array([[-17, -12,   1,  37, -10,  49],
       [ 27,  28,  19, -30, -48, -20]]) -> -17, -20

array([ 122, -621,  364, -150,  661]) -> 122, 661

array([[123, 172, 107, 254],
       [126,  81, 129,  36]]) -> 123, 36

array([[-519, -444,  598,  158, -144,  770, -421],
       [-232, -619, -880, -342, -598, -930, -721]]) -> -519, -721

array([[4563, 2333, 2741, 7453],
       [4897, 7844, 7257, 5780],
       [3469, 4659, 5256, 5779]]) -> 4563, 5779

array([148,  38,   7, 220, 160]) -> 148, 160

array([[9, 2, 5, 4, 1, 8, 4],
       [9, 2, 5, 4, 2, 8, 4],
       [9, 2, 5, 4, 1, 8, 4]]) -> 9, 4

array([ 40, -31,  36, -16,  44]) -> 40, 44
---
8.228,12.133,16.126,3.201,6.361,-13.805,11.320: 11.320
-13.64,16.16,17.56,12.14,-3.77,1.38: 1.38
1.1,0.4,-0.2,-0.8,-1.0,-2.0,0.3: 0.3
113.5,-122.3,-165.0,171.2,61.2,115.4: 115.4
1.70,-1.27,-0.08,0.89: 0.89
-0.177,0.125,0.074,0.153: 0.153
---
[-0.351 -0.016 -0.892  1.139  0.186 -1.175  0.419]
0.419
[-159.030  -96.097 -149.120  115.926  151.364 -175.135]
-175.135
[ 1.329  1.198 -0.311 -1.690]
-1.690
[ 0.0 -0.7  1.3 -1.4 -0.4  1.8]
1.8
[-18.07  -8.11  -0.15  -2.25  12.68]
12.68
[  54.4 -130.3  -57.2  115.3   -3.3]
-3.3
[  4.83 -17.18  15.08   7.27  14.13]
14.13
[  92.38 -136.84   -9.25    7.42]
7.42
---
Input: -0.57  -1.51  -1.53  -0.27  -1.77  -0.02   1.28
Output: 1.28
Input: -0.72   1.30  -1.26   1.40   0.98
Output: 0.98
Input:   97.7   115.2    16.7  -153.8
Output: -153.8
Input:  168.215    82.371   143.281  -152.687     5.157
Output: 5.157
Input:  0.2   0.4  -0.5   1.6  -1.3
Output: -1.3
Input: -0.17   0.03   0.04   0.14   0.10  -0.16
Output: -0.16
Input: -17.291   14.868  -11.213    6.107
Output: 6.107
Input: -0.151   0.167   0.082  -0.075   0.176
Output: 0.176
---
[[-13  -1  -5 -11 -12  -9 -10   6 -17  -6  14  20   3  10]
 [ 22  -2 -19  -7   3   3  19  11   7  25  27  27  31  51]
 [-51 -26 -28 -13 -12 -14 -15 -18   2  -4  -9  29  40  36]
 [  1 -11  -9  -4   2  -2 -10   6 -15 -15 -25 -23 -30 -46]
 [  5   1 -11 -16  -5   3  16   9  22  25  20  13  18  22]
 [-31 -38 -23  -1   7  14  12  29  40  31  21  23  25  57]
 [ 49   9   1  -3  -3   0  13   3   8  20  -4  12  -6  -8]
 [-53 -28 -15 -16 -12 -14 -10  13  23  31  25  51  57  27]
 [ -6 -16   1 -10  -5   4   0   5  -1  20  23  -9  -6 -17]
 [-15  11  12  -1  -5  -4 -13 -21 -10 -12  -3   6  15  -3]
 [ 22  21  17  12  12   4  -8 -13  -7 -12 -26 -31 -31 -63]
 [ 11  -7 -11 -16  -6   6  -2  25  11  18  32  21  40  66]] -> 10

[[ 44   8   7   1 -42  10 -22  12 -16 -20  14 -10 -28]
 [ 39 -29   1 -47 -32  20 -47 -37  14 -26   6  -2   5]
 [ 18 -12  -3  -1  33  42  42   0   8 -54 -37 -38 -51]
 [ 42 -59   9  -5   4  21 -12 -30   3 -18 -14  30  27]
 [  8 -31 -15  -8   6  35  16 -40  41 -44 -22  -8 -25]
 [ 15  19  -1 -31 -41  -2 -19  11  -2 -39  12 -12 -28]] -> -28

[[-19  -9  21  14  -3   4 -19  -3  -1  -7  -4 -36  16  10  12]
 [-48 -24  -9  -9   5  13   4 -23  20  -7   8 -57  -6   9   0]
 [ 20   1  -6   2   5   4 -21  -8   2   4  -5  24   6   7   5]
 [-24 -28 -35 -33   4  27   9  -2  14 -45  -1 -33 -47  27 -29]
 [  1  13 -19  -6   1  10   2  -7   0 -13  -1  11  -1  18  -2]
 [-14   5 -30 -38  -7 -13  -6  -4   3 -40  -6   2 -40 -15  -6]
 [-18   3  11   6 -23 -14  -4  16  -9  10  -3 -21  22 -17   4]
 [  7   5  11  -5  -3 -25 -10 -19 -16 -11 -17   2  -2 -39  -5]
 [ -5  -5   8   8  21   8  22  14  22  18   0   8  -3  -2  -1]
 [-18   5   1   0  -3 -18  -5 -15  -9 -25  -6  -4 -13  -6   0]
 [ 16  19  -6  -3  11  28   6  17  15   3  13  26   1  21  11]
 [ 13  -4  15  28   2  36   7 -12  15  37  14  12  36   9  -2]] -> 12

[[ 22  -6  -7 -20  13   3  -6 -15 -10   2  -1  26   7  -6  -6]
 [  5   0  15  -5  19   2  -5 -14  -4 -12   0   3  41   0  -9]
 [ 14  -7  18 -15  26   3  -6 -20  -6 -15   1  12  53   1 -13]
 [  9  -1 -26  -8 -12   1   0   4  -5  17  -2  16 -46  -8   7]
 [-23   8  -1  23 -22  -4   8  22  11   5   1 -26 -28   5  10]
 [-24   6  22  22  -3  -3   5  10  12 -13   2 -32  23  10   1]
 [ 12  -3   7 -12  19   3  -7 -17  -7  -7   0  12  33  -3  -9]
 [-29  15   5  29 -14  -3   3  17  10   0   0 -34  -9   4   6]
 [ 30  -8  -5 -28  25   5 -11 -26 -16  -2  -1  35  25  -9 -11]
 [ 20  -5 -22 -18  -1   2  -3  -6 -10  13  -2  27 -29  -9   1]
 [-13   2  26  10   9  -1   2  -1   7 -17   2 -20  44   9  -5]] -> -6

[[ 13  13  22   2 -49  33  14  11 -14   4 -14  20  -9 -27   9  13]
 [  8  29  22   2  20  25  16  12  -5 -10 -24  11  11  52 -10   8]
 [  0   3  17  11 -36   6   1 -35 -11 -17  -7  26  13 -46  -4  -8]
 [ 12  22  10  16 -12  38  11  17 -35   0 -34   4  -4  27   6  21]
 [-10 -31  -4 -22  43 -19  -1  16  21  22  -7 -33   6 -12  16  -2]
 [  8  29  23  -1  24  22  16  15   3 -12 -19  10  11  51 -14   4]] -> 13

[[-15  -5  -7   2  16  17  -6]
 [ 23  -2  -6  -4   2  -4 -14]
 [ 38  16 -23  -6 -48  18   0]
 [ 66  17  -4 -10 -22   1  14]
 [ 34  10 -13  -5 -24  17   3]
 [ 37  11   3   0 -33  19  13]
 [-27  -5  14   6  -1  -2  20]
 [ 64  15   3  -6 -44   8  14]
 [ -9  -4   8   1   8 -15   4]] -> -6
---
[[5 4 3 3 6 3 4 3 4 3 4 5 6 4]
 [4 5 5 5 6 6 5 3 5 6 5 4 3 4]
 [4 4 5 3 3 5 3 5 5 4 3 5 5 6]
 [3 5 3 5 5 7 5 5 6 4 3 6 5 3]
 [3 4 3 6 4 4 2 6 4 4 6 6 5 3]
 [6 5 3 3 3 7 4 4 4 6 5 5 5 5]
 [3 4 6 5 4 4 4 3 3 5 5 3 6 5]
 [4 5 5 4 3 5 5 3 6 3 6 6 4 6]
 [6 3 6 5 3 6 4 5 4 0 3 4 5 4]
 [7 5 3 7 5 4 4 4 4 4 5 5 3 6]] Answer: 5

[[-230  -32 -375 -574 -287 -187 -510 -648 -729]
 [ 353 -211 -700  196  -30 -978 -385  -92   83]
 [-259  326 -470  -71 -181 -758 -100   31 -459]
 [-870  149 -260   33 -144 -611 -571 -401   65]
 [ -40 -466 -136  -10 -532 -758 -447 -500  -71]
 [-537 -325 -769  -79  237 -460 -469 -306 -190]
 [-508  -10 -552    8 -189  303 -275 -247 -464]
 [-450  -85 -169 -440 -310 -410  184 -416 -666]
 [-420  -22  -79 -447 -349  -24 -494  262 -704]
 [-188 -355 -128 -511 -494  861  319   10 -233]
 [-460  416  -23  327  428 -261 -282 -170  128]
 [-855   -9 -727  -78  458  158 -246 -280  -74]] Answer: -510

[[ 69 177 201 210  84 201]
 [ 66  41  59  65 166  44]
 [ 62 184  57 220  80 197]
 [ 59  64  59  76 199  80]
 [ 65 176  89  56 187  59]
 [ 70 175 207 211  61 183]
 [168 202  35 211  49 203]
 [ 70  70  84  85 202  42]
 [211  72 198 185  64 187]
 [ 41 180  49  73 215  42]] Answer: 210

[[  6 -27 -17 -28  -6 -17 -37 -12 -12 -39 -22  -8]
 [-23  -1 -20 -33 -27 -20 -28 -36   0 -25 -15 -17]
 [-15 -12  29  -5 -38 -20 -22 -29 -30 -11   4 -28]
 [-26 -20 -30   0   3 -19 -20 -24 -11 -20 -36 -23]
 [-25 -20 -27 -17  -5 -27 -15 -16 -23  -8 -21 -15]
 [-37 -31 -23 -31  -7 -10 -37 -23 -17 -26 -41 -47]
 [-27 -22 -17  -4 -35 -27   8 -26 -40 -32   1  -9]
 [-11 -18 -34 -35 -20 -20 -28  20 -22 -18 -20 -19]
 [-24 -17  -9 -23 -26 -11 -18 -26 -11 -19  -1 -27]] Answer: -39

[[7490 4614 7753 6051 5143 5929 3960 5766 4282]
 [5828 5043 7264 7462 7529 4043 5901 4079 3454]
 [7279 6239 6937 3549 5435 7508 6523 6304 5008]
 [6678 5110 5996 4865 6527 4113 6701 3226 3556]
 [6166 6053 3340 7685 6375 6282 7612 5299 4182]
 [6521 4301 7506 3093 6844 7135 3584 6486 7822]
 [7718 3933 3419 4299 3582 7111 4691 5874 6057]
 [7439 7411 5472 3359 4344 6100 4623 5324 3800]
 [3826 5724 6200 7391 3137 5998 7125 3442 6563]
 [7033 5876 5528 3468 4898 5618 5528 3905 3674]
 [6009 4086 6673 7663 6290 4375 3203 4292 6541]] Answer: 3960

[[55 55 43 66 56 56 38 60 77 64 59 44 57]
 [54 60 64 64 55 79 61 53 53 61 56 76 27]
 [54 75 64 57 55 43 72 65 67 64 58 64 45]
 [54 53 55 65 55 18 61 51 61 59 47 75 40]
 [53 61 59 55 53 61 51 49 72 63 53 57 85]] Answer: 59

[[5 5 5 5 4 6 5 5 4 6 4]
 [5 5 5 5 3 6 5 4 3 5 4]
 [4 4 4 4 4 4 4 4 4 3 4]
 [5 6 6 6 7 4 6 5 7 7 4]
 [5 5 5 5 6 4 5 5 6 6 4]
 [4 4 4 4 3 5 4 4 3 3 4]
 [4 4 4 4 6 2 4 4 5 3 4]
 [4 4 4 4 3 5 4 4 3 4 4]
 [4 4 3 4 2 5 3 4 2 2 4]
 [5 5 5 5 4 5 5 4 4 5 4]
 [5 6 6 5 6 4 6 5 6 7 4]
 [4 4 4 4 5 3 4 4 6 3 4]] Answer: 4
